Below is a small trained network, with its code and all its weights. Each question gives an input and a target symbol and asks what happens when units are switched off, that is, made to give their printed mean instead of their output.

import numpy as np


def w(rows, s, z=0):
    codes = np.array(rows[::2]) - 128.0
    scale = np.full(codes.shape[1], s)
    scale[-1] = z or s
    return codes * scale


def f(y):
    return np.maximum(y, 0)


def softmax(a):
    e = np.exp(a - a.max(-1, keepdims=True))
    return e / e.sum(-1, keepdims=True)


def log_softmax(a):
    a = a - a.max(-1, keepdims=True)
    return a - np.log(np.exp(a).sum(-1, keepdims=True))


def net(x, mask):
    ids = ['ΘΦΨΩαβγδεζημξπτ'.index(c) for c in x.split()]
    T = len(ids)
    res = E[ids] + P[:T]
    u = 0
    for l in range(2):
        q, k, v = (res @ M[l].T for M in (Q, K, V))
        z = softmax(np.where(np.tri(T) > 0, q @ k.T / 4**0.5, -1e9)) @ v
        res = res + np.where(mask[u], z, O[l][:, -1]) @ O[l][:, :-1]
        u += 1
        y = f(res @ A[l][:, :-1].T + A[l][:, -1])
        res = res + np.where(mask[u : u + 12], y, B[l][:, -1]) @ B[l][:, :-1]
        u += 12
    return log_softmax(res[-1] @ U[:, :-1].T + U[:, -1])


Q, K, V, O, A, B = {}, {}, {}, {}, {}, {}
E = w([
[113,116,109],'Θ',
[156,158,6],'Φ',
[102,134,116],'Ψ',
[189,40,42],'Ω',
[139,136,136],'α',
[101,177,136],'β',
[137,23,83],'γ',
[93,107,167],'δ',
[68,236,97],'ε',
[110,124,111],'ζ',
[104,136,97],'η',
[114,113,81],'μ',
[103,31,144],'ξ',
[108,130,98],'π',
[130,130,122],'τ',
],0.014)
P = w([
[20,2,174],'0',
[134,205,64],'1',
[132,196,62],'2',
[116,188,78],'3',
[110,205,64],'4',
[108,189,67],'5',
[104,213,90],'6',
[108,212,86],'7',
[95,217,79],'8',
[91,214,100],'9',
[109,205,85],'10',
[100,190,91],'11',
[106,218,126],'12',
[110,187,103],'13',
],0.0088)
Q[0] = w([
[206,127,166],'L0H0',
[254,109,121],'L0H0',
[79,85,11],'L0H0',
[52,111,18],'L0H0',
],0.0088)
K[0] = w([
[164,155,55],'L0H0',
[191,100,77],'L0H0',
[8,62,162],'L0H0',
[69,124,166],'L0H0',
],0.013)
V[0] = w([
[149,156,86],'L0H0',
[71,181,170],'L0H0',
[51,4,198],'L0H0',
[255,54,117],'L0H0',
],0.0078)
O[0] = w([
[175,27,86,104],'L0H0',
[189,127,170,117],'L0H0',
[46,241,178,255],'L0H0',
[2,146,55,98],'L0H0',
],0.0072,0.0078)
A[0] = w([
[71,107,83,66],'L0N0',
[106,60,236,137],'L0N1',
[120,232,79,85],'L0N2',
[239,11,145,183],'L0N3',
[208,197,158,118],'L0N4',
[195,232,191,217],'L0N5',
[101,169,99,80],'L0N6',
[113,27,183,103],'L0N7',
[170,61,142,193],'L0N8',
[227,128,224,121],'L0N9',
[49,95,216,254],'L0N10',
[179,68,1,156],'L0N11',
],0.0068,0.007)
B[0] = w([
[98,85,111,141],'L0N0',
[150,196,103,141],'L0N1',
[170,30,160,220],'L0N2',
[72,157,133,154],'L0N3',
[115,120,90,160],'L0N4',
[134,142,38,254],'L0N5',
[129,77,153,163],'L0N6',
[103,136,172,131],'L0N7',
[120,175,119,152],'L0N8',
[151,138,68,139],'L0N9',
[155,215,2,225],'L0N10',
[158,205,144,180],'L0N11',
],0.0065,0.0079)
Q[1] = w([
[113,125,218],'L1H0',
[188,214,137],'L1H0',
[147,90,225],'L1H0',
[86,252,57],'L1H0',
],0.011)
K[1] = w([
[182,33,126],'L1H0',
[48,55,35],'L1H0',
[233,74,254],'L1H0',
[32,219,20],'L1H0',
],0.0084)
V[1] = w([
[26,2,65],'L1H0',
[245,97,120],'L1H0',
[142,85,87],'L1H0',
[49,202,132],'L1H0',
],0.0067)
O[1] = w([
[105,2,80,148],'L1H0',
[211,164,107,21],'L1H0',
[156,101,96,115],'L1H0',
[93,135,199,247],'L1H0',
],0.0088,0.015)
A[1] = w([
[99,142,216,244],'L1N0',
[253,97,46,75],'L1N1',
[189,121,57,253],'L1N2',
[8,122,156,102],'L1N3',
[85,184,98,90],'L1N4',
[221,139,69,209],'L1N5',
[194,254,160,164],'L1N6',
[174,107,131,141],'L1N7',
[123,58,149,219],'L1N8',
[117,225,254,79],'L1N9',
[178,83,208,83],'L1N10',
[84,129,135,89],'L1N11',
],0.0096,0.0055)
B[1] = w([
[123,187,83,195],'L1N0',
[114,125,194,134],'L1N1',
[7,152,82,146],'L1N2',
[214,154,206,252],'L1N3',
[210,118,89,187],'L1N4',
[46,68,129,143],'L1N5',
[100,2,44,198],'L1N6',
[86,177,150,128],'L1N7',
[100,208,189,164],'L1N8',
[199,3,171,221],'L1N9',
[126,144,144,128],'L1N10',
[193,118,137,167],'L1N11',
],0.0053,0.019)
U = w([
[121,130,119,160],'Θ',
[37,192,31,242],'Φ',
[143,95,120,139],'Ψ',
[30,1,172,117],'Ω',
[113,95,126,115],'α',
[163,45,90,82],'β',
[12,213,175,114],'γ',
[183,1,169,1],'δ',
[134,27,45,17],'ε',
[128,122,118,147],'ζ',
[136,137,101,243],'η',
[109,196,106,199],'μ',
[131,126,205,57],'ξ',
[125,141,105,163],'π',
[124,121,114,140],'τ',
],0.0084,0.0038)

Each question gives the input, a string of symbols that net reads in full, and the target symbol t.
The units are the heads (4 rows each of Q, K, V and O) and the neurons (one row each of A and B). Each row of codes is followed by its name. A weight is (code - 128) times the scale printed after its matrix; where a second scale follows, it is the last column's (O, A, B and U).
mask holds one flag per unit, layer by layer, with each layer's heads first. A switched-off unit (its flag False) gives its mean, the last column of its rows in O or B, instead of its output. The means were averaged over made-up inputs and are rounded, as every weight is.
A unit's drop is (log p(t) with every unit on - log p(t) with that unit switched off) / (log p(t) with every unit on - log p(t) with every unit switched off).
The circuit of an input: a set's keep is (log p(t) with only the set's units on - log p(t) with every unit switched off) / (log p(t) with every unit on - log p(t) with every unit switched off). Starting from the 12 units with the biggest drops (on a tie, the unit counted first), units are removed one at a time, each time the one whose removal leaves the highest keep (on an exact tie, the one counted first), for as long as the keep stays at least 0.8.
units of the circuit, in order: the units of the circuit, biggest drop first
most important unit: the unit with the biggest drop
k most important neurons: the k neurons with the biggest drops, biggest first
k most important neurons of layer l: the k neurons of layer l with the biggest drops, biggest first
input Ω γ Ω Ω ε, target Ω: units of the circuit, in order	L0H0, L1H0, L0N10
input Ω Ω γ Ω δ β γ Φ Ω γ Ω γ Ω β, target Ω: units of the circuit, in order	L0H0, L1H0, L0N10, L0N2
input δ γ π δ γ, target δ: 4 most important neurons	L1N9, L0N10, L1N6, L0N1
input ξ Ω η δ δ ε δ ε, target ξ: units of the circuit, in order	L1H0, L1N9
input γ τ Ω Ω ζ ξ Ψ Ω μ Ω γ Ω, target γ: 2 most important neurons	L1N9, L1N6
input Ω γ γ Ψ ξ Ψ, target Ω: units of the circuit, in order	L0H0, L1H0, L0N2
input Ω Ω Ω Ψ δ Ω ε δ Θ Ω Ω Ω γ Ω, target Ω: units of the circuit, in order	L0H0, L1H0, L0N10, L0N2
input γ Ω Φ Ψ Ω Φ Φ ξ, target γ: 2 most important neurons	L1N9, L0N2
input γ ε ζ Φ μ, target γ: 2 most important neurons	L0N2, L1N9
input δ ξ π, target δ: units of the circuit, in order	L1N9, L1H0, L0H0, L1N6
input Ω γ δ Φ ξ π Ω Ψ, target Ω: 3 most important neurons of layer 0	L0N10, L0N2, L0N0
input ε Φ ζ δ τ, target ε: units of the circuit, in order	L0H0, L1H0, L1N6, L1N3
input Ω Ω η ε γ Φ δ γ ε, target Ω: 2 most important neurons of layer 0	L0N10, L0N2
input Ω ζ Θ, target Ω: units of the circuit, in order	L0H0, L1H0, L0N2
input Φ Ω γ Φ Ω Ω η Ψ, target Φ: most important neuron	L1N9
input γ γ η π Φ τ, target γ: 3 most important neurons of layer 1	L1N9, L1N6, L1N8
input Φ Ψ Φ η ξ, target Φ: most important unit	L1H0
input δ γ π Φ Ω Ω β, target δ: units of the circuit, in order	L1N9, L1H0, L0H0
input Φ ζ γ Φ Ω Ω η α Ω ε α Φ, target Φ: 3 most important neurons	L1N9, L1N2, L1N3
input ε π γ δ ξ γ Ψ Ω Φ Φ μ η, target ε: most important neuron of layer 1	L1N6
input Ω Ω Ω μ Ω ξ γ Φ η Ψ τ ζ Ω Ω, target Ω: units of the circuit, in order	L0H0, L1H0, L0N10, L1N4
input ε Ω τ Ω β Φ, target ε: 2 most important neurons	L1N6, L0N10
input Ω Φ Ω ζ γ Φ, target Ω: units of the circuit, in order	L0H0, L0N2, L1H0, L0N10
input δ δ β Φ Ω δ, target δ: 3 most important neurons	L1N9, L0N10, L1N6
input Φ Ω Θ π ε τ Ω Φ ξ δ, target Φ: 3 most important neurons of layer 1	L1N9, L1N3, L1N2
